Below is a small trained network, with its code and all its weights. Each question gives an input and a target symbol and asks what happens when units are switched off, that is, made to give their printed mean instead of their output.

import numpy as np


def w(rows, s, z=0):
    codes = np.array(rows[::2]) - 128.0
    scale = np.full(codes.shape[1], s)
    scale[-1] = z or s
    return codes * scale


def norm(h):
    return h / np.sqrt((h * h).mean(-1, keepdims=True) + 1e-5)


def f(y):
    return np.maximum(y, 0)


def softmax(a):
    e = np.exp(a - a.max(-1, keepdims=True))
    return e / e.sum(-1, keepdims=True)


def log_softmax(a):
    a = a - a.max(-1, keepdims=True)
    return a - np.log(np.exp(a).sum(-1, keepdims=True))


def net(x, mask):
    ids = ['αβδθμπφ'.index(c) for c in x.split()]
    T = len(ids)
    res = E[ids] + P[:T]
    q, k, v = (norm(res) @ M[0].T for M in (Q, K, V))
    z = softmax(np.where(np.tri(T) > 0, q @ k.T / 4**0.5, -1e9)) @ v
    res = res + np.where(mask[0], z, O[0][:, -1]) @ O[0][:, :-1]
    y = f(norm(res) @ A[0][:, :-1].T + A[0][:, -1])
    res = res + np.where(mask[1:9], y, B[0][:, -1]) @ B[0][:, :-1]
    return log_softmax(norm(res)[-1] @ U[:, :-1].T + U[:, -1])


Q, K, V, O, A, B = {}, {}, {}, {}, {}, {}
E = w([
[94,86,130,166],'α',
[67,117,193,164],'β',
[79,149,250,234],'δ',
[64,150,150,187],'θ',
[202,213,102,80],'μ',
[127,91,2,105],'π',
[113,55,192,190],'φ',
],0.0028)
P = w([
[1,149,243,29],'0',
[99,143,147,183],'1',
[156,123,127,185],'2',
[123,65,118,110],'3',
[112,158,136,139],'4',
[169,132,118,162],'5',
],0.0051)
Q[0] = w([
[3,75,191,26],'h1',
[78,188,194,32],'h1',
[177,83,147,75],'h1',
[235,162,103,203],'h1',
],0.0081)
K[0] = w([
[96,102,254,224],'h1',
[84,39,201,165],'h1',
[169,140,216,78],'h1',
[140,149,26,47],'h1',
],0.0086)
V[0] = w([
[141,158,2,98],'h1',
[209,198,231,46],'h1',
[55,83,82,141],'h1',
[92,110,70,126],'h1',
],0.0032)
O[0] = w([
[163,140,124,252,2],'h1',
[219,213,119,48,192],'h1',
[84,110,143,185,124],'h1',
[107,113,135,164,90],'h1',
],0.0041,0.00065)
A[0] = w([
[126,148,138,136,91],'n1',
[131,118,162,131,85],'n2',
[193,137,150,146,14],'n3',
[121,88,123,144,152],'n4',
[142,56,75,121,148],'n5',
[94,103,124,125,140],'n6',
[139,4,101,92,3],'n7',
[106,129,115,139,100],'n8',
],0.012,0.0053)
B[0] = w([
[138,118,116,146,145],'n1',
[145,101,137,131,150],'n2',
[219,188,127,136,197],'n3',
[123,111,115,108,243],'n4',
[96,105,112,189,241],'n5',
[155,146,121,121,254],'n6',
[95,253,172,25,205],'n7',
[132,141,116,116,157],'n8',
],0.022,0.0025)
U = w([
[74,143,216,27,177],'α',
[42,217,86,158,56],'β',
[89,66,89,214,253],'δ',
[255,172,127,182,167],'θ',
[118,101,238,203,68],'μ',
[144,95,11,60,26],'π',
[185,22,138,71,123],'φ',
],0.0086,0.0035)

Each question gives the input, a string of symbols that net reads in full, and the target symbol t.
The units are the heads (4 rows each of Q, K, V and O) and the neurons (one row each of A and B). Each row of codes is followed by its name. A weight is (code - 128) times the scale printed after its matrix; where a second scale follows, it is the last column's (O, A, B and U).
mask holds one flag per unit, heads first, then neurons. A switched-off unit (its flag False) gives its mean, the last column of its rows in O or B, instead of its output. The means were averaged over made-up inputs and are rounded, as every weight is.
A unit's drop is (log p(t) with every unit on - log p(t) with that unit switched off) / (log p(t) with every unit on - log p(t) with every unit switched off).
The circuit of an input: a set's keep is (log p(t) with only the set's units on - log p(t) with every unit switched off) / (log p(t) with every unit on - log p(t) with every unit switched off). Starting from all 9 units, units are removed one at a time, each time the one whose removal leaves the highest keep (on an exact tie, the one counted first), for as long as the keep stays at least 0.8.
circuit, biggest first: the units of the circuit, biggest drop first
unit that matters most: the unit with the biggest drop
top k neurons: the k neurons with the biggest drops, biggest first
drop when u is switched off: that unit's drop, to one decimal
input μ θ μ μ, target δ: circuit, biggest first	h1; n7; n5; n3
input μ μ φ μ, target δ: unit that matters most	h1
input μ μ θ α δ, target μ: circuit, biggest first	n7; n3; n5; n2
input μ π δ, target δ: circuit, biggest first	n7; h1
input φ π δ, target δ: circuit, biggest first	h1; n7
input β δ φ, target α: circuit, biggest first	h1; n7
input μ μ β μ α, target π: top 3 neurons	n7; n3; n4
input π μ δ μ, target β: circuit, biggest first	n5; n7; h1
input θ θ φ θ α θ, target π: top 2 neurons	n5; n7
input θ μ α π θ β, target δ: top 3 neurons	n7; n3; n4
input φ β φ, target α: drop when n7 is switched off	0.9
input μ μ μ π, target α: drop when n7 is switched off	2.1
input π φ φ, target δ: drop when n5 is switched off	0.0
input β π θ π, target β: drop when n5 is switched off	0.5
input μ θ μ β δ, target μ: top neuron	n7
